Below are the code and all the weights of a small trained network. Each question names an input and a class and asks about switching units off, where a switched-off unit gives its printed mean instead of its output.

import numpy as np


def w(rows, s, z=0):
    codes = np.array(rows[::2]) - 128.0
    scale = np.full(codes.shape[1], s)
    scale[-1] = z or s
    return codes * scale


def f(y):
    return y / 2 * (1 + np.tanh(0.7978845608 * (y + 0.044715 * y**3)))


def log_softmax(a):
    a = a - a.max(-1, keepdims=True)
    return a - np.log(np.exp(a).sum(-1, keepdims=True))


def net(x, mask):
    res = np.array(x, float).reshape(1, 4) / 4 @ E
    y = f(res @ A[0][:, :-1].T + A[0][:, -1])
    res = res + np.where(mask, y, B[0][:, -1]) @ B[0][:, :-1]
    return log_softmax(res[-1] @ U[:, :-1].T + U[:, -1])


A, B = {}, {}
E = w([
[174,178,2,43,248,69],'x0',
[184,96,104,167,151,149],'x1',
[176,19,215,83,189,47],'x2',
[40,148,158,80,173,170],'x3',
],0.0064)
A[0] = w([
[152,164,10,85,192,70,56],'N0',
[111,73,176,159,86,152,36],'N1',
[115,105,152,144,92,174,31],'N2',
[76,168,90,172,122,212,108],'N3',
[92,80,167,193,72,167,86],'N4',
[25,160,198,76,172,190,243],'N5',
[103,15,179,53,180,112,129],'N6',
[149,73,139,108,135,104,84],'N7',
[152,38,154,94,108,140,253],'N8',
[88,83,171,197,44,190,83],'N9',
[178,66,249,108,152,2,41],'N10',
[111,242,113,202,135,179,5],'N11',
[103,53,161,186,55,169,59],'N12',
[90,54,155,144,14,140,81],'N13',
[167,218,62,133,20,172,117],'N14',
],0.0073,0.0041)
B[0] = w([
[148,79,98,51,126,58,234],'N0',
[220,111,126,45,186,110,156],'N1',
[193,101,205,63,192,110,133],'N2',
[168,151,167,157,136,191,184],'N3',
[130,123,110,91,132,80,191],'N4',
[81,82,67,187,71,82,254],'N5',
[134,199,149,191,196,148,219],'N6',
[121,154,154,151,158,127,143],'N7',
[95,84,127,174,119,132,219],'N8',
[122,89,115,78,163,78,216],'N9',
[153,206,188,194,254,182,229],'N10',
[189,224,239,130,167,120,160],'N11',
[160,99,87,53,187,97,189],'N12',
[188,67,111,60,168,62,194],'N13',
[116,207,198,199,213,108,198],'N14',
],0.0072,0.006)
U = w([
[122,175,172,153,153,169,107],'0',
[145,64,70,2,107,96,4],'1',
[121,89,86,181,100,106,238],'2',
],0.01,0.0045)

Each question gives the input, the list of numbers given to net, and the class t.
The units are the neurons (one row each of A and B). Each row of codes is followed by its name. A weight is (code - 128) times the scale printed after its matrix; where a second scale follows, it is the last column's (A, B and U).
mask holds one flag per neuron, in row order. A switched-off neuron (its flag False) gives its mean, the last column of its row in B, instead of its output. The means were averaged over made-up inputs and are rounded, as every weight is.
A unit's drop is (log p(t) with every unit on - log p(t) with that unit switched off) / (log p(t) with every unit on - log p(t) with every unit switched off).
The circuit of an input: a set's keep is (log p(t) with only the set's units on - log p(t) with every unit switched off) / (log p(t) with every unit on - log p(t) with every unit switched off). Starting from the 12 units with the biggest drops (on a tie, the unit counted first), units are removed one at a time, each time the one whose removal leaves the highest keep (on an exact tie, the one counted first), for as long as the keep stays at least 0.8.
units of the circuit, in order: the units of the circuit, biggest drop first
k most important neurons: the k neurons with the biggest drops, biggest first
drop of u: that unit's drop, to one decimal
input [2,-8,-3,7], class 2: units of the circuit, in order	(N5)
input [5,7,5,2], class 0: units of the circuit, in order	(N6 N5)
input [-3,3,-1,-3], class 1: units of the circuit, in order	(N10 N6 N5)
input [8,1,-8,-2], class 0: 2 most important neurons	(N14 N11)
input [4,-8,4,-3], class 0: units of the circuit, in order	(N10 N13)
input [1,3,5,-2], class 0: units of the circuit, in order	(N10 N5)
input [-3,8,-6,-6], class 0: 3 most important neurons	(N14 N5 N11)
input [5,2,6,5], class 0: 2 most important neurons	(N6 N10)
input [-5,-2,6,-5], class 0: 4 most important neurons	(N10 N5 N0 N6)
input [-6,-8,5,-1], class 1: 4 most important neurons	(N13 N12 N1 N14)
input [-5,-8,4,8], class 2: 2 most important neurons	(N5 N6)
input [1,-7,2,8], class 2: 2 most important neurons	(N5 N10)
input [-6,-8,-5,-4], class 1: 2 most important neurons	(N13 N9)
input [-8,-8,6,7], class 1: units of the circuit, in order	(N13)
input [-1,4,6,3], class 0: 2 most important neurons	(N10 N6)
input [-4,6,2,1], class 1: 2 most important neurons	(N14 N12)
input [1,-2,-1,7], class 2: 2 most important neurons	(N5 N10)
input [4,7,-8,-2], class 0: drop of N14	0.2
input [-1,-3,4,8], class 2: drop of N14	0.2
input [4,-5,2,8], class 2: drop of N13	0.1
input [-1,5,7,-3], class 0: most important neuron	(N10)
input [0,-6,2,7], class 2: drop of N5	0.5
